Rows lie near named flat spaces through zero. A row that begins with a name and a colon came from that space; any other row is followed by the name of its block's space that it lies nearest.
dn_jt: 51	-49	37	95	-60	-15	89	-185	-7	40	-143	66	69	26	89	-100	140	-293	-43	-143	-83	176	-229	-167	2	-92	-119
qn_sl: -62	-116	90	-33	90	-49	277	-39	6	-75	-78	243	137	187	-155	58	352	-170	-324	-106	269	227	-172	-399	38	-296	-13
tl_pc: -21	-9	-80	-42	-24	31	-257	27	-50	87	-86	85	-120	80	-11	-29	-10	-65	101	38	-117	31	122	61	-61	111	-29
tl_pc: -50	59	111	102	98	-3	-23	197	-34	-43	244	100	-187	-111	-136	198	-240	125	10	-194	89	-192	41	129	41	155	37
pg_pb: -90	-31	27	-139	162	-50	-173	115	-75	114	-58	-102	42	-35	-66	2	123	320	131	122	80	-175	165	-190	-197	-113	41
pg_pb: 25	-14	19	-68	18	-14	99	24	-63	75	-73	-130	89	-150	120	4	78	121	55	4	9	-64	25	-171	-71	-81	43
qn_sl: -69	16	189	-15	89	8	255	101	-24	-36	-11	160	-227	-168	-133	92	-171	-26	-239	-283	-32	-47	-41	32	156	101	-13
cl_nr: -146	20	-162	-194	22	60	-242	169	128	131	89	-109	-28	79	9	164	-92	141	243	138	22	-206	316	125	-137	35	16
cl_nr: 151	56	-190	155	-260	21	-99	-152	40	21	-268	-42	194	8	215	-245	28	-375	133	15	-136	193	-197	-94	-10	-2	-71
pg_pb: -85	11	-314	81	-54	251	-376	79	253	63	5	65	15	241	-120	69	-144	-214	153	103	-133	-2	152	254	-73	239	-75
tl_pc: -32	9	17	-223	-14	-140	160	41	-39	-13	-59	-61	91	-7	62	7	150	111	-38	96	207	7	59	-210	-10	-250	92
dn_jt: -92	-51	-24	-192	71	117	122	-76	3	21	169	199	-248	74	-40	235	-66	-112	-135	-52	-134	134	122	290	77	142	23
cl_nr: -167	6	67	-155	64	17	113	125	85	16	17	-27	17	-133	40	119	-128	212	7	-59	44	-205	130	-33	0	-31	-16
qn_sl: -54	-75	54	97	48	-21	-140	99	11	105	-43	-36	55	76	-67	20	167	71	103	-16	109	-111	23	-249	-137	-85	-79
cl_nr: 28	58	-149	-132	-98	-29	-290	139	-78	87	-184	4	-34	7	102	-86	-49	-29	165	57	-57	-29	197	-31	-63	51	39
pg_pb: 134	119	-35	-106	-192	-9	140	-84	-72	-23	-134	-67	-126	-256	279	-139	-285	-137	-7	-77	-291	61	-1	256	178	173	37
tl_pc: -43	79	-260	-32	-181	101	-328	167	206	48	-56	-96	11	120	65	-19	-226	-75	225	136	-83	-130	247	228	-10	170	-40
tl_pc: 51	-69	-85	-32	-9	137	64	-13	60	-133	119	52	-16	200	-72	46	21	20	-230	166	-37	129	133	256	151	128	67
tl_pc: -226	22	51	-180	-45	-57	32	98	47	50	90	123	-221	3	-5	206	-114	55	86	-14	96	-91	165	73	9	15	-24
qn_sl: 82	53	89	53	8	-80	-74	-20	-126	-43	105	-48	-100	-111	50	-58	-130	135	64	-15	-62	-73	-10	148	29	84	31
dn_jt: 15	70	-13	-39	-73	-76	-101	-11	-72	10	-80	-42	30	-125	149	-102	-88	65	152	25	-42	-50	6	-22	-37	-8	9
qn_sl: 76	42	14	-39	6	-81	163	7	64	-4	-41	-217	131	-54	28	-70	39	-18	-42	-27	80	-58	-79	-101	20	-179	28
cl_nr: 88	-8	85	11	-2	-69	114	-4	-117	-9	-60	15	-8	-71	46	-46	71	-37	-88	-106	19	50	-75	-132	43	-58	25
tl_pc: -89	26	51	-103	134	-37	85	25	-110	44	-54	32	9	-196	-62	54	46	188	30	13	85	-40	-20	-189	-119	-85	94
qn_sl: -102	102	-89	-68	-221	-41	-251	158	40	157	-292	10	-74	-126	199	-84	-212	-128	303	-93	-106	-143	127	-85	-60	82	-112
cl_nr: 21	-8	161	-156	63	-163	270	-73	-119	-121	146	-56	81	-86	111	26	89	257	-113	43	170	-8	-30	-78	60	-220	101
qn_sl: -106	102	165	-108	-24	-174	202	99	0	-119	165	-54	-110	-161	-1	81	-193	288	-2	31	205	-185	49	86	106	-62	76
pg_pb: 106	-18	-42	288	-254	-103	-15	-170	86	-112	-143	-11	291	218	73	-245	248	-263	22	118	173	213	-304	-261	24	-203	-109
tl_pc: 81	-59	108	138	159	35	108	-49	-34	-29	100	-91	50	-35	-119	-4	95	118	-120	-26	1	-24	-111	-25	-10	-13	19
tl_pc: -42	34	34	-83	5	-54	-21	188	42	86	-27	-190	-7	-103	39	30	-70	172	116	-19	62	-248	147	-69	-45	-44	4
cl_nr: -48	-17	144	-119	74	-73	290	-22	-34	-101	191	64	-92	-16	-43	144	9	110	-187	-34	132	21	-3	58	114	-82	68
dn_jt: -17	31	-13	32	-73	28	49	21	170	-56	84	-195	18	11	4	-19	-137	113	23	131	-11	-129	62	211	78	59	-21
pg_pb: 35	86	-34	-78	-254	-133	-94	4	-198	117	-319	159	-166	-145	240	-124	-41	-280	169	-126	-99	138	-20	-166	-3	34	-21
cl_nr: -8	-150	-42	218	137	202	-181	2	40	7	109	176	59	233	-179	106	150	-63	-77	-38	-28	72	-9	-19	-71	117	-76
qn_sl: -3	83	-29	98	-63	-52	-225	152	-65	3	-34	22	26	-100	38	-32	-117	95	203	-15	78	-131	30	-90	-74	55	21
dn_jt: 27	45	-184	-158	-120	35	-58	-133	-24	14	-75	66	-3	24	167	-39	-42	-181	68	95	-145	184	42	139	5	44	41
pg_pb: -71	-3	-102	-85	97	87	-52	-13	71	98	-97	-26	41	-1	-88	13	32	-41	35	35	-66	2	23	-34	-113	-19	-1
dn_jt: 33	16	10	-48	-152	-115	87	-120	-61	-83	-5	72	-42	76	90	-60	69	-91	-39	102	64	177	-53	24	90	-69	26
cl_nr: 17	77	-233	146	-345	54	-297	-125	124	7	24	-66	82	70	299	-80	-178	-154	390	199	-138	31	16	247	-36	169	-95
pg_pb: -77	-27	47	-167	34	10	122	21	24	-32	59	-14	4	-35	73	75	-43	171	-64	28	3	-69	126	56	50	-24	16
tl_pc: -15	11	28	-12	-7	24	150	61	52	37	-115	-23	68	-133	68	12	-47	-76	-43	-180	-16	-59	-50	-143	24	-41	-38
pg_pb: 30	3	112	-126	10	-111	219	-106	-89	-69	42	-66	32	-104	123	-34	39	145	-76	38	35	23	-40	-18	59	-129	57
pg_pb: -107	-4	111	-11	60	-13	122	13	-30	-61	163	167	-129	-38	-77	163	-68	79	-71	-71	86	-8	-10	58	49	37	18
cl_nr: -18	-1	-45	-79	81	152	12	15	-1	-102	142	107	-46	-43	5	96	-203	127	-116	5	-139	-9	133	292	95	205	65
tl_pc: -44	37	-153	90	-49	94	-195	63	134	100	-196	-52	79	9	-63	-79	-41	-128	148	31	-65	-47	-7	-68	-108	58	-66
dn_jt: 16	-117	256	169	262	73	164	-142	-119	-46	232	5	36	-169	-28	81	40	296	-109	-128	-86	-78	-149	2	-31	46	-30
qn_sl: 40	-10	144	92	73	-40	115	37	-20	-58	39	-13	18	-65	-49	-16	-15	55	-120	-146	48	-69	-94	-70	63	-36	-19
pg_pb: -151	-43	257	-240	84	-200	289	172	-79	50	-21	-46	-59	-128	9	128	140	300	-75	-72	277	-184	112	-338	-7	-269	34
dn_jt: 77	-41	206	-45	135	5	394	-32	-115	38	-55	-54	-25	-295	86	29	6	23	-212	-300	-114	-29	-121	-137	76	-41	12
pg_pb: 70	20	-60	32	-55	82	34	-127	6	-90	170	-26	25	-40	144	23	-143	29	19	66	-132	46	-3	284	73	139	34
cl_nr: -53	-42	-206	-17	108	150	-380	35	-5	96	95	34	109	113	-12	109	51	113	233	150	-40	-42	172	32	-232	79	30
cl_nr: 7	37	-163	-77	1	38	-228	58	-17	54	-34	-3	51	29	37	-1	-27	-3	142	72	-30	-15	116	18	-100	29	49
qn_sl: 32	45	36	-17	-66	-76	103	-85	16	-115	-17	-95	147	-79	129	-128	-47	109	-13	77	28	-15	-76	1	64	-93	11
pg_pb: 94	-74	144	113	139	-70	459	-335	-52	-126	62	93	185	38	-114	-21	343	-212	-327	-104	154	331	-470	-256	42	-310	25
qn_sl: -86	-43	115	-174	64	-75	158	64	12	-85	78	111	-131	136	-133	86	50	65	-240	-1	139	23	103	35	131	-87	26
dn_jt: 32	10	23	-21	2	58	147	-164	-94	-7	28	-14	-15	-215	151	2	-79	74	17	14	-175	58	-63	115	9	97	42
cl_nr: 6	111	-112	28	-172	30	-91	-25	60	-95	121	43	-75	-22	119	12	-299	-67	115	51	-89	5	40	343	102	195	13
tl_pc: 28	19	-115	73	85	18	-48	-25	74	-69	72	-48	308	71	-59	-2	103	18	31	71	174	13	-120	-143	-106	-169	55
cl_nr: -2	38	-133	75	-53	-18	-117	-119	26	0	-206	78	200	59	-27	-156	128	-208	77	65	48	169	-199	-219	-111	-131	-25
dn_jt: -12	59	316	-46	13	-146	645	-79	66	-271	180	-149	70	-280	86	-3	-183	285	-303	-88	145	-124	-184	78	290	-155	44
dn_jt: -96	12	-75	-346	-72	-111	-144	149	-3	87	-280	78	-103	151	9	-78	64	-96	-20	44	34	25	250	-119	9	-122	-9
cl_nr: -106	-93	-136	-79	150	105	-368	163	12	146	-74	112	-58	261	-249	76	179	17	47	110	24	-11	240	-88	-182	35	-5
pg_pb: -8	7	74	-146	-28	-113	117	-35	-75	40	-166	-102	60	-139	143	-105	77	110	24	32	12	-26	-3	-187	-25	-156	12
qn_sl: 102	-33	51	-29	-28	-120	93	-29	-25	25	-241	-151	131	41	18	-213	239	-59	-100	25	59	56	-87	-281	4	-230	-19
qn_sl: 10	23	80	-80	-47	-158	74	-48	-90	-14	-159	60	22	-36	69	-119	87	-80	-44	-70	66	79	-102	-209	22	-175	-14
pg_pb: 12	35	36	112	-110	-116	-57	-14	67	-46	28	-97	16	90	-20	-94	9	-3	78	91	112	-40	-66	9	22	-69	-50
qn_sl: -99	42	146	-118	-29	-211	44	90	-34	-20	-46	-76	-17	-68	17	-51	16	243	59	72	201	-151	52	-161	-7	-181	9
qn_sl: 24	53	-177	26	-13	129	-392	25	-103	57	-105	154	-67	-55	43	-65	-179	-60	174	2	-250	32	99	148	-89	270	11
tl_pc: 14	54	-246	66	-89	60	-273	-6	100	76	-226	44	131	123	-36	-124	32	-323	142	27	-44	110	-68	-101	-114	-10	-49
tl_pc: -101	5	-118	-219	54	62	-157	-36	-40	80	66	67	-143	31	2	109	-53	73	118	147	-114	28	202	209	-90	101	59
tl_pc: 18	-74	129	69	81	-71	74	-124	-102	-69	39	26	136	14	-1	-53	209	154	-63	54	108	61	-136	-192	-44	-155	1
dn_jt: 15	40	-51	178	109	112	-55	85	179	-4	57	-160	165	-55	-119	2	-132	27	37	-83	-9	-188	-77	29	-50	38	-34
dn_jt: 2	-80	-58	93	-15	125	-299	-34	-13	88	153	-105	-74	85	65	42	-13	201	231	212	-177	-92	196	249	-108	228	-45
dn_jt: 112	30	193	-35	-113	-173	302	-182	-99	-84	-31	-95	-106	-131	153	-158	-23	-21	-131	-33	-70	86	-148	77	184	-67	-7
dn_jt: 19	72	-14	-58	-80	-52	30	-34	25	-20	-77	-94	3	-86	86	-107	-111	-4	36	35	-60	-24	-12	74	47	-6	3
69	-26	-14	51	50	-5	-51	-69	-61	-59	70	-53	144	29	16	-51	105	143	15	130	44	26	-34	-33	-53	-54	53 -> pg_pb
-76	-71	-111	-52	3	53	-232	33	-25	57	-101	172	22	192	-53	16	163	-46	45	104	28	101	115	-123	-106	-5	-19 -> cl_nr
-35	-20	-84	8	-59	-16	-182	103	59	41	47	-102	106	127	36	40	87	120	180	164	141	-104	138	-76	-104	-61	-1 -> pg_pb
123	-56	84	100	149	21	0	76	1	33	-78	-143	45	15	-138	-107	91	12	-154	-121	-49	-84	-39	-102	8	-29	-31 -> pg_pb
16	56	107	20	-101	-152	55	138	87	-38	29	-217	-64	7	-19	-63	-82	112	14	37	136	-192	56	42	102	-62	-19 -> pg_pb
-45	82	1	-3	39	10	-129	99	76	-2	166	-90	-162	-40	-87	60	-271	121	98	8	-56	-199	121	310	22	156	6 -> dn_jt
64	-67	187	9	151	20	379	-131	18	-144	141	-40	55	-50	-37	9	21	81	-336	-114	-29	33	-143	75	167	-65	4 -> pg_pb
43	7	-169	-151	61	172	-92	55	70	41	18	1	-92	63	-19	59	-158	-127	-80	-44	-233	13	192	302	58	186	34 -> pg_pb
201	-15	187	156	121	-30	360	-72	-127	-58	-77	-104	140	-260	14	-115	88	-4	-242	-243	-19	32	-300	-236	72	-104	42 -> tl_pc
128	64	-137	120	-235	45	-103	-8	43	-2	-148	-79	50	-31	178	-157	-125	-192	107	19	-149	42	-21	89	63	138	-36 -> pg_pb
-110	-17	-184	156	-87	130	-435	-22	55	109	-179	152	16	131	-60	-75	20	-125	259	139	-115	62	23	-34	-184	161	-117 -> cl_nr
-27	-30	-18	106	24	43	-127	-135	-56	-9	144	4	62	-9	40	30	43	179	171	175	-17	13	-31	60	-125	55	9 -> qn_sl

Each name stands for a flat space through zero: a line, a plane or more. A row that begins with a name and a colon came from that space; any other row is followed by the name of the space it lies nearest, among the names in its block.
bdzt: -71	101	156	21	14	43	-37	188	-58	-103	-1	97	-15	-14	67	-49	-6	-41	-118	-210	-144	40	110	155	-37	67	-161
qgzz: -16	-157	-95	-58	-137	-214	1	-117	29	35	-60	-201	33	-48	-13	-13	97	-118	-24	132	170	108	-112	-58	-77	-31	162
tmql: 140	16	-32	42	217	145	116	-157	65	198	191	111	134	131	-153	12	-153	220	129	114	-9	-237	-39	-126	108	-95	86
bdzt: -93	-167	-216	-86	-292	0	-50	-257	43	-66	-217	-194	-108	73	3	-2	193	-330	82	213	218	-3	-149	-224	-120	37	364
dhzf: -69	-60	58	-81	-29	12	-9	237	8	-302	-15	6	31	8	195	34	129	-49	-96	-130	-27	272	62	147	134	-6	-188
bdzt: 47	212	-33	142	-103	-120	-113	286	-67	-26	-44	140	-258	-105	-64	58	41	-46	-111	-145	-148	134	109	183	11	16	-186
zqqc: 141	-265	-296	-243	-71	1	98	48	-57	-250	-89	-344	-171	41	311	103	127	-93	43	-165	80	-73	-119	151	357	-198	175
tmql: -28	-268	-226	-348	-65	35	70	21	-6	-253	-43	-202	-102	89	267	-14	153	-67	113	-35	21	-28	-117	71	212	-113	55
bdzt: -166	-34	-107	19	-283	-128	-146	-59	101	55	-38	-40	-87	-110	-76	-77	215	-379	-99	99	72	176	-43	-61	-180	128	162
bdzt: -68	-103	19	-81	21	96	39	-148	74	-50	-33	-28	156	40	38	7	35	28	67	156	86	38	-69	-152	42	8	56
dhzf: -142	155	206	226	0	-11	-87	29	-32	-21	-148	167	108	-44	-167	36	-23	81	-88	123	-20	205	106	-100	-173	162	-214
tmql: 225	-145	-234	-226	-28	-33	-13	112	100	-20	375	-142	-224	-19	226	-86	85	-308	-70	-223	6	-122	-114	240	279	-244	231
dhzf: -248	101	201	79	188	117	79	139	102	136	179	350	327	97	-189	-102	25	212	-17	-91	-278	71	189	63	-69	216	-270
bdzt: 10	-44	-159	0	-43	38	71	67	-15	-4	49	-51	-17	-5	19	17	11	-56	-33	-161	-40	-35	49	97	66	-6	22
qgzz: 25	274	18	137	49	-72	103	253	-74	209	6	252	22	-98	-193	42	-129	296	-25	-220	-292	-4	173	188	-23	47	-287
bdzt: -161	-24	-7	-22	-69	-49	-73	-41	70	59	-76	8	12	-69	-62	-46	178	-106	-62	70	-82	58	-56	-14	36	102	51
zqqc: 112	-93	-184	-143	-192	-205	-23	-34	-43	-39	-56	-191	-198	-48	66	-13	36	-160	10	62	136	14	-136	11	-41	-150	146
qgzz: 25	20	-109	-23	-8	46	34	194	-27	-85	102	77	-84	54	19	-7	16	-28	-41	-176	-123	0	74	156	94	-41	-105
zqqc: 102	357	167	305	28	-100	-43	156	-196	90	-104	262	-128	27	-256	58	-268	254	24	-5	-70	1	195	-2	-340	49	-293
tmql: 143	37	-200	-7	6	-149	81	134	-183	41	-48	-29	-224	72	-83	40	-110	197	101	-100	-90	-159	40	140	-22	-105	-111
qgzz: 147	89	125	49	-17	-91	-24	-51	-170	-43	-195	-112	-121	-34	68	61	-193	95	56	22	138	-72	-5	-49	-184	-62	-6
dhzf: -84	51	232	124	334	190	47	351	30	-91	246	256	116	278	48	-9	70	201	22	-361	-261	-9	293	281	117	157	-261
dhzf: 68	-121	-19	75	23	-19	57	84	-175	-236	-140	-206	-63	185	113	95	-16	19	6	-158	120	-24	88	94	-25	-22	10
qgzz: -82	67	335	186	182	132	-61	-190	5	-36	-149	134	205	173	-143	32	-43	165	37	279	75	3	1	-263	-97	106	-17
dhzf: -87	-145	-271	-21	-105	-147	-38	-121	-133	-14	-206	-191	-159	-22	-136	-3	53	-20	2	191	19	-64	-102	-68	-23	3	0
qgzz: 58	-164	-235	-250	-84	-30	97	187	51	-114	182	-132	-63	-50	244	-22	103	-135	-27	-259	-37	56	-17	241	215	-130	19
dhzf: -26	97	-25	-86	24	85	4	-122	135	174	37	178	92	-147	-112	-18	-9	99	23	202	-126	-22	-128	-136	172	-39	-18
tmql: 16	109	179	160	83	6	-25	128	-42	-14	12	66	36	-4	-2	28	-48	45	-93	-151	-49	43	123	100	-33	60	-101
qgzz: 42	162	211	165	232	158	35	122	113	139	320	234	239	-97	-30	-3	-145	133	-112	-166	-122	46	153	86	93	41	-177
zqqc: 4	133	67	-96	-59	-20	-42	-2	114	92	89	181	54	-170	-46	-68	-19	-34	-78	113	-80	105	-95	-47	42	-70	-55
tmql: 78	-60	-55	-245	-50	-27	36	84	36	-111	32	-60	-58	-54	205	-10	61	-46	0	-79	-27	33	-103	108	197	-154	24
zqqc: -6	-315	-220	-213	-72	45	38	-94	74	-210	16	-264	15	44	205	17	178	-198	-7	52	153	50	-152	-22	253	-113	197
tmql: 165	201	-4	60	-47	-56	-44	-7	3	217	59	84	-158	-117	-74	-7	-115	-28	7	-37	-37	-131	-20	14	-62	-64	93
dhzf: -2	-59	14	-44	57	114	91	-70	79	41	147	25	149	92	39	-27	-50	33	111	-10	73	-39	36	-65	-70	18	62
bdzt: -129	-202	-132	-124	-61	174	77	-149	53	-110	-119	-125	72	165	83	11	173	-113	100	20	50	-84	-60	-95	93	58	226
zqqc: 64	3	-88	30	-5	-98	-10	-72	-24	101	52	-7	-34	-33	-135	-22	-83	31	-9	137	39	-35	-56	-62	-52	-70	-4
qgzz: 12	321	391	343	376	316	40	90	114	187	290	480	347	60	-204	32	-230	329	-33	-73	-184	-7	248	-43	14	133	-268
qgzz: -2	-188	-231	-274	-149	-30	-38	69	147	-52	226	-149	-140	-97	236	-103	216	-366	-63	-149	-5	31	-108	168	195	-86	188
zqqc: 150	223	9	212	29	-203	-28	31	-109	298	79	131	-139	-17	-295	-33	-215	134	11	17	-49	-141	71	23	-273	-20	-64
dhzf: 118	214	252	172	77	8	-47	168	-44	-19	-24	124	-34	6	17	59	-56	39	-104	-183	-72	16	98	122	23	-6	-49
tmql: 78	167	171	300	197	-51	0	-15	-144	160	-42	119	15	138	-268	34	-200	275	32	41	-35	-160	119	-39	-194	56	-103
dhzf: -4	25	23	203	98	-32	-27	-216	-118	93	-188	-41	36	1	-227	71	-149	218	45	281	84	-88	-23	-219	-108	45	-57
qgzz: -128	102	73	214	114	9	7	87	-73	87	-67	100	98	-66	-158	43	-54	208	-62	-66	-158	34	159	53	-34	171	-253
bdzt: -117	-140	-115	66	-149	54	-136	-278	42	-50	-232	-241	-48	-131	19	63	162	-272	-70	218	177	36	-134	-211	73	93	253
dhzf: 202	12	103	-77	134	157	53	-37	113	25	218	0	68	-6	204	25	-99	15	64	-96	79	-99	-33	7	161	-131	140
qgzz: 117	35	11	-108	-108	-35	-19	-61	-54	-22	-15	-59	-131	-7	87	-57	-104	-122	29	1	97	-100	-75	-33	-146	-110	123
tmql: -28	-133	-210	-106	-64	-104	-20	-222	-92	23	-206	-165	-146	30	-96	-7	16	52	132	287	68	-145	-167	-164	-32	-45	82
zqqc: -83	-56	-9	-64	-39	82	-50	-135	74	9	-20	-31	21	-26	18	-51	91	-151	-29	83	3	-47	-94	-85	59	31	143
tmql: -32	-20	195	-56	143	201	8	89	32	-144	19	15	34	130	238	8	74	7	57	-221	-66	-75	79	108	122	68	27
tmql: 20	36	61	-73	43	185	80	-56	30	-4	-28	32	96	-1	93	17	-49	45	33	-76	-50	-113	-23	-27	115	-23	67
bdzt: -255	33	121	80	-14	174	-30	-87	135	59	-74	115	220	-54	-68	-19	150	-88	-80	25	-98	81	34	-95	28	223	41
dhzf: -117	-134	-162	-45	-167	-175	-7	-19	-99	-92	-237	-183	-79	-17	-20	20	109	-44	5	79	62	100	-33	-11	-96	47	-17
tmql: 31	68	127	11	53	-9	14	34	-158	-75	-192	-7	-87	119	29	25	-83	152	88	-57	-32	-127	42	26	-105	9	-59
bdzt: -13	-143	-94	-131	-53	-51	-66	32	-6	-167	-13	-149	-123	-35	155	-10	111	-130	-32	15	48	68	-74	56	117	-55	5
zqqc: 98	118	-21	194	50	-240	-13	103	-227	125	-144	-74	-180	-89	-128	79	-168	247	14	-75	-46	-78	105	118	-146	21	-190
qgzz: 61	-123	-95	-55	-42	-30	28	77	20	-111	104	-109	-45	72	130	14	57	-108	22	-99	111	66	26	80	13	-53	63
zqqc: 37	-123	-145	-8	107	305	176	19	153	-40	227	46	183	203	67	67	76	-13	73	-168	-7	-68	70	24	270	-19	149
zqqc: -2	194	117	146	-95	-121	-52	-31	-65	114	-97	141	-31	-7	-193	-16	-132	57	44	137	59	59	62	-127	-378	68	-76
zqqc: 25	96	182	69	172	109	52	219	-74	-102	-15	92	21	98	108	63	-40	186	13	-278	-146	-42	166	185	89	48	-167
bdzt: -209	19	241	220	80	-7	-118	63	2	-37	-31	46	123	-5	-54	-20	84	-32	-132	-31	-25	167	150	26	-135	242	-142
zqqc: 44	-197	-45	-85	-38	-109	17	-88	-165	-247	-245	-288	-77	114	127	62	-9	35	69	115	214	2	-83	-64	-48	-90	41
qgzz: -172	191	181	268	38	5	-38	-117	15	322	-12	195	149	-33	-297	-63	-104	95	32	74	-58	-48	149	-139	-391	277	-52
tmql: -199	-157	-22	-48	23	86	33	-35	15	-75	-23	-20	70	228	-1	-60	141	-30	109	-7	-11	-42	59	-26	-99	152	40
tmql: 190	178	192	212	259	125	28	4	52	209	260	199	90	99	-117	13	-185	156	19	-83	-42	-185	94	7	18	-31	37
bdzt: -54	157	303	170	117	8	-89	-10	55	143	125	149	165	-135	-75	-62	-110	30	-121	13	-26	78	83	-29	-150	116	-117
qgzz: 205	61	61	-110	199	218	142	309	46	-186	298	163	79	57	240	54	-104	146	-38	-328	-142	19	92	245	368	-201	-194
zqqc: 21	38	54	10	-5	-72	-44	182	-170	-260	-175	-28	-128	-26	103	78	-55	119	-31	-33	-4	145	62	86	1	-36	-287
bdzt: 184	248	214	97	138	143	10	109	-80	-19	26	183	-61	47	46	53	-224	168	41	-143	-69	-131	99	44	-10	-64	-109
dhzf: -13	-264	-342	-246	-216	-205	37	-17	-48	-68	48	-257	-178	62	75	-105	93	-217	68	5	127	-18	-90	60	-139	-88	130
dhzf: 129	-46	64	-15	46	-74	21	54	-60	-92	72	-98	-3	33	105	1	-91	6	-37	-69	108	17	5	69	-29	-109	-13
138	-71	-225	-235	-84	-7	76	234	-33	-100	223	-67	-229	62	215	-79	14	-176	9	-352	-85	-125	20	291	92	-161	49 -> bdzt
-37	-84	-192	30	-175	-210	-79	-142	-59	74	-164	-196	-134	-125	-118	0	60	-132	-52	178	100	18	-111	-81	-90	6	109 -> qgzz
172	171	49	130	25	-58	6	120	-57	97	104	87	-72	-34	-63	15	-155	35	-63	-142	-32	-48	78	103	-64	-70	-44 -> tmql
-78	-32	-129	22	-196	-200	-60	-76	-61	115	-121	-134	-141	-74	-91	-51	46	-149	9	47	64	-12	-17	-24	-262	88	101 -> qgzz
-25	69	74	-13	-31	-43	34	350	-123	-262	22	118	-22	59	86	-8	-55	56	-81	-223	-86	215	180	208	-105	-9	-358 -> bdzt
49	238	147	439	141	67	24	-132	-68	280	-164	132	114	41	-340	138	-156	243	7	51	-31	-161	119	-144	-105	142	49 -> zqqc
57	144	177	-62	208	292	128	219	130	-48	227	308	202	74	113	20	-30	169	-9	-254	-237	-3	98	145	308	-54	-142 -> zqqc
-90	100	75	175	-35	-160	-44	-36	-15	163	-107	98	64	-8	-276	-14	28	52	-64	138	-40	73	17	-69	-173	103	-30 -> qgzz
-62	-45	-131	51	104	165	82	-147	-8	131	-21	18	49	126	-146	11	-15	119	119	38	-85	-254	10	-89	59	75	83 -> dhzf
-223	-30	71	33	-151	5	-146	-24	206	13	64	24	111	-187	38	-58	229	-325	-155	49	46	295	5	-46	-43	184	65 -> tmql
87	236	239	124	126	110	-7	-36	6	135	36	186	97	-89	-62	15	-207	152	-24	2	-59	-76	38	-65	-33	-2	-72 -> bdzt
122	-66	-105	-106	2	-31	8	-22	58	25	154	-67	-33	-61	52	-29	3	-92	-63	5	21	-41	-117	41	177	-160	104 -> tmql
2	-76	90	42	234	45	109	149	-38	-34	196	6	147	145	55	-17	-72	183	17	-219	-57	-41	161	168	13	34	-158 -> bdzt
-254	-154	-60	-156	-191	-64	-63	-160	31	-31	-181	-111	-9	29	-11	-117	215	-221	20	153	29	25	-111	-108	-154	127	154 -> tmql
112	-28	-81	20	34	-46	91	-54	-109	68	-133	-152	-66	42	7	79	-66	135	97	-75	23	-193	-11	30	28	-45	107 -> zqqc
14	7	6	23	-40	-84	-36	-206	73	192	-25	-53	58	-137	-89	-5	-17	-20	4	200	98	-4	-114	-154	-50	-2	144 -> qgzz
-185	78	335	299	152	175	-35	-12	74	-8	-70	140	291	85	-79	64	73	60	-72	-26	-12	132	173	-77	-53	267	-43 -> zqqc
18	10	-128	15	66	-52	44	121	-48	41	-24	17	-89	-3	-36	74	16	204	89	-61	-119	-25	59	106	116	8	-146 -> tmql
53	39	251	129	200	176	1	-116	46	39	91	-15	220	-93	86	37	-157	71	-71	-26	78	-40	33	-73	65	25	15 -> dhzf
-270	350	345	461	49	37	-87	10	12	272	-189	311	231	-180	-308	73	-74	224	-39	37	-128	191	282	-126	-351	430	-279 -> zqqc
109	-77	130	-193	176	385	176	-88	226	-47	294	11	358	-45	330	17	-89	9	18	-160	58	-46	-43	-28	333	-123	144 -> dhzf
69	-224	-203	-344	-150	-76	-1	-108	101	-96	10	-246	-70	-122	218	-40	167	-245	-58	82	87	17	-287	9	301	-222	254 -> zqqc
41	-121	29	-159	-41	-59	20	83	22	-155	44	-172	35	-101	267	-3	48	-108	-87	-140	78	131	-41	129	113	-89	15 -> dhzf
